Below are the code and all the weights of a small trained network. Each question names an input and a class and asks about switching units off, where a switched-off unit gives its printed mean instead of its output.

import numpy as np


def w(rows, s, z=0):
    codes = np.array(rows[::2]) - 128.0
    scale = np.full(codes.shape[1], s)
    scale[-1] = z or s
    return codes * scale


def f(y):
    return np.maximum(y, 0)


def log_softmax(a):
    a = a - a.max(-1, keepdims=True)
    return a - np.log(np.exp(a).sum(-1, keepdims=True))


def net(x, mask):
    res = np.array(x, float).reshape(1, 2) / 4 @ E
    y = f(res @ A[0][:, :-1].T + A[0][:, -1])
    res = res + np.where(mask, y, B[0][:, -1]) @ B[0][:, :-1]
    return log_softmax(res[-1] @ U[:, :-1].T + U[:, -1])


A, B = {}, {}
E = w([
[21,93,234,127],'x0',
[115,219,143,12],'x1',
],0.011)
A[0] = w([
[164,205,115,6,138],'N1',
[138,130,121,130,254],'N2',
[102,204,139,69,89],'N3',
[155,129,30,154,100],'N4',
[177,129,81,122,70],'N5',
[141,118,107,188,120],'N6',
[45,106,198,150,63],'N7',
[187,142,55,118,147],'N8',
[145,157,81,139,99],'N9',
[185,185,87,141,77],'N10',
[217,109,100,124,130],'N11',
[153,14,102,218,57],'N12',
[158,73,143,195,141],'N13',
],0.015)
B[0] = w([
[192,185,111,189,250],'N1',
[13,121,78,255,254],'N2',
[244,213,150,119,187],'N3',
[121,111,189,93,195],'N4',
[177,89,161,50,162],'N5',
[218,193,44,159,176],'N6',
[155,45,235,22,203],'N7',
[99,62,190,194,222],'N8',
[124,34,236,57,160],'N9',
[138,65,163,49,177],'N10',
[82,89,171,89,199],'N11',
[242,142,118,112,225],'N12',
[200,197,90,171,214],'N13',
],0.01,0.015)
U = w([
[231,184,75,128,57],'0',
[105,39,213,84,85],'1',
[15,134,33,196,250],'2',
[71,111,5,12,67],'3',
],0.016,0.015)

Each question gives the input, the list of numbers given to net, and the class t.
The units are the neurons (one row each of A and B). Each row of codes is followed by its name. A weight is (code - 128) times the scale printed after its matrix; where a second scale follows, it is the last column's (A, B and U).
mask holds one flag per neuron, in row order. A switched-off neuron (its flag False) gives its mean, the last column of its row in B, instead of its output. The means were averaged over made-up inputs and are rounded, as every weight is.
A unit's drop is (log p(t) with every unit on - log p(t) with that unit switched off) / (log p(t) with every unit on - log p(t) with every unit switched off).
The circuit of an input: a set's keep is (log p(t) with only the set's units on - log p(t) with every unit switched off) / (log p(t) with every unit on - log p(t) with every unit switched off). Starting from the 12 units with the biggest drops (on a tie, the unit counted first), units are removed one at a time, each time the one whose removal leaves the highest keep (on an exact tie, the one counted first), for as long as the keep stays at least 0.8.
circuit, biggest first: the units of the circuit, biggest drop first
k most important neurons: the k neurons with the biggest drops, biggest first
drop of u: that unit's drop, to one decimal
input [8,-8], class 0: 2 most important neurons => (N13 N12)
input [-3,-3], class 2: circuit, biggest first => (N7 N3)
input [7,7], class 0: circuit, biggest first => (N3)
input [0,-3], class 2: 2 most important neurons => (N3 N1)
input [-5,-4], class 1: 3 most important neurons => (N1 N11 N8)
input [8,8], class 0: 2 most important neurons => (N3 N1)
input [7,8], class 0: 2 most important neurons => (N3 N1)
input [5,6], class 0: drop of N3 => 0.2
input [-2,-3], class 2: drop of N3 => 0.2
input [-6,0], class 1: drop of N9 => 0.0
input [2,-5], class 0: drop of N12 => 0.1
